Here is a tiny trained network, its code and every weight. The questions are about switching its units off for an input and a class, where a switched-off unit gives its printed mean instead of its output.

import numpy as np


def w(rows, s, z=0):
    codes = np.array(rows[::2]) - 128.0
    scale = np.full(codes.shape[1], s)
    scale[-1] = z or s
    return codes * scale


def f(y):
    return np.maximum(y, 0)


def log_softmax(a):
    a = a - a.max(-1, keepdims=True)
    return a - np.log(np.exp(a).sum(-1, keepdims=True))


def net(x, mask):
    res = np.array(x, float).reshape(1, 5) / 4 @ E
    y = f(res @ A[0][:, :-1].T + A[0][:, -1])
    res = res + np.where(mask, y, B[0][:, -1]) @ B[0][:, :-1]
    return log_softmax(res[-1] @ U[:, :-1].T + U[:, -1])


A, B = {}, {}
E = w([
[121,115,135,45,164,124,68,155,84,101,107],'x0',
[153,98,129,118,146,118,66,186,143,187,82],'x1',
[123,140,164,175,199,178,187,184,104,163,83],'x2',
[188,163,100,121,207,163,113,98,253,125,92],'x3',
[67,130,215,172,145,84,157,51,116,162,88],'x4',
],0.012)
A[0] = w([
[85,123,165,200,39,66,138,26,49,150,133,60],'n1',
[123,137,133,151,123,122,89,90,206,149,128,118],'n2',
[151,126,117,195,165,157,159,183,217,147,127,205],'n3',
[93,121,175,54,190,102,95,88,59,131,93,139],'n4',
[133,155,109,137,135,151,172,5,208,76,145,56],'n5',
[97,132,144,167,88,120,189,87,25,111,146,251],'n6',
[152,112,68,34,50,118,68,213,87,87,177,133],'n7',
[137,133,93,149,120,154,203,30,206,101,166,22],'n8',
[114,122,154,173,98,85,119,67,115,171,123,63],'n9',
[135,121,133,141,155,148,148,188,150,138,127,168],'n10',
[107,124,108,134,87,153,195,164,23,76,168,7],'n11',
],0.013,0.0015)
B[0] = w([
[5,78,146,148,71,180,185,122,223,205,173,255],'n1',
[192,84,107,65,152,43,175,129,100,138,74,172],'n2',
[158,140,94,216,95,125,152,149,146,213,75,195],'n3',
[87,146,214,151,215,135,17,122,63,100,125,191],'n4',
[173,104,142,150,125,78,153,121,217,14,172,208],'n5',
[87,104,139,106,118,113,233,132,45,156,200,234],'n6',
[118,152,47,50,47,207,20,156,179,75,138,247],'n7',
[143,178,149,162,168,124,154,100,207,24,139,203],'n8',
[78,81,127,108,124,148,102,96,186,171,132,184],'n9',
[118,179,97,176,95,160,100,101,105,180,95,162],'n10',
[203,146,116,112,138,96,202,132,9,92,172,217],'n11',
],0.014,0.022)
U = w([
[166,180,46,10,47,199,15,219,144,49,152,242],'0',
[111,142,238,114,218,126,15,121,97,109,103,110],'1',
[222,195,82,221,112,124,138,177,174,229,38,2],'2',
[35,46,198,123,73,160,181,92,161,155,214,178],'3',
[201,148,156,168,145,56,163,62,252,3,145,180],'4',
[195,24,147,31,151,8,89,102,164,178,64,97],'5',
[155,167,138,101,93,140,225,190,7,76,226,44],'6',
],0.0058,0.00065)

Each question gives the input, the list of numbers given to net, and the class t.
The units are the neurons (one row each of A and B). Each row of codes is followed by its name. A weight is (code - 128) times the scale printed after its matrix; where a second scale follows, it is the last column's (A, B and U).
mask holds one flag per neuron, in row order. A switched-off neuron (its flag False) gives its mean, the last column of its row in B, instead of its output. The means were averaged over made-up inputs and are rounded, as every weight is.
A unit's drop is (log p(t) with every unit on - log p(t) with that unit switched off) / (log p(t) with every unit on - log p(t) with every unit switched off).
The circuit of an input: a set's keep is (log p(t) with only the set's units on - log p(t) with every unit switched off) / (log p(t) with every unit on - log p(t) with every unit switched off). Starting from all 11 units, units are removed one at a time, each time the one whose removal leaves the highest keep (on an exact tie, the one counted first), for as long as the keep stays at least 0.8.
circuit, biggest first: the units of the circuit, biggest drop first
most important unit: the unit with the biggest drop
top k neurons: the k neurons with the biggest drops, biggest first
drop of u: that unit's drop, to one decimal
input [4,-8,-5,-1,-4], class 0: most important unit -> n7
input [2,-8,7,3,-8], class 2: circuit, biggest first -> (n3 n10)
input [-5,2,0,3,-2], class 4: top 3 neurons -> (n8 n5 n1)
input [-1,6,5,1,8], class 2: circuit, biggest first -> (n6 n3)
input [-5,-6,1,2,6], class 4: top 2 neurons -> (n8 n5)
input [-1,3,6,-2,-6], class 2: top 2 neurons -> (n3 n10)
input [8,-4,-2,5,1], class 4: top 2 neurons -> (n5 n7)
input [1,-4,0,-4,0], class 6: top 3 neurons -> (n11 n6 n9)
input [7,2,8,3,0], class 1: top 2 neurons -> (n4 n1)
input [2,4,-2,3,2], class 5: drop of n2 -> 0.1
input [6,-1,3,1,6], class 1: drop of n4 -> 0.2
input [-5,-7,8,-7,-1], class 6: drop of n4 -> 0.0
input [-7,-6,-2,-3,-8], class 6: top 2 neurons -> (n11 n6)
input [7,-8,-7,-7,-4], class 0: most important unit -> n7
input [0,-7,2,-2,-7], class 6: top 2 neurons -> (n11 n9)
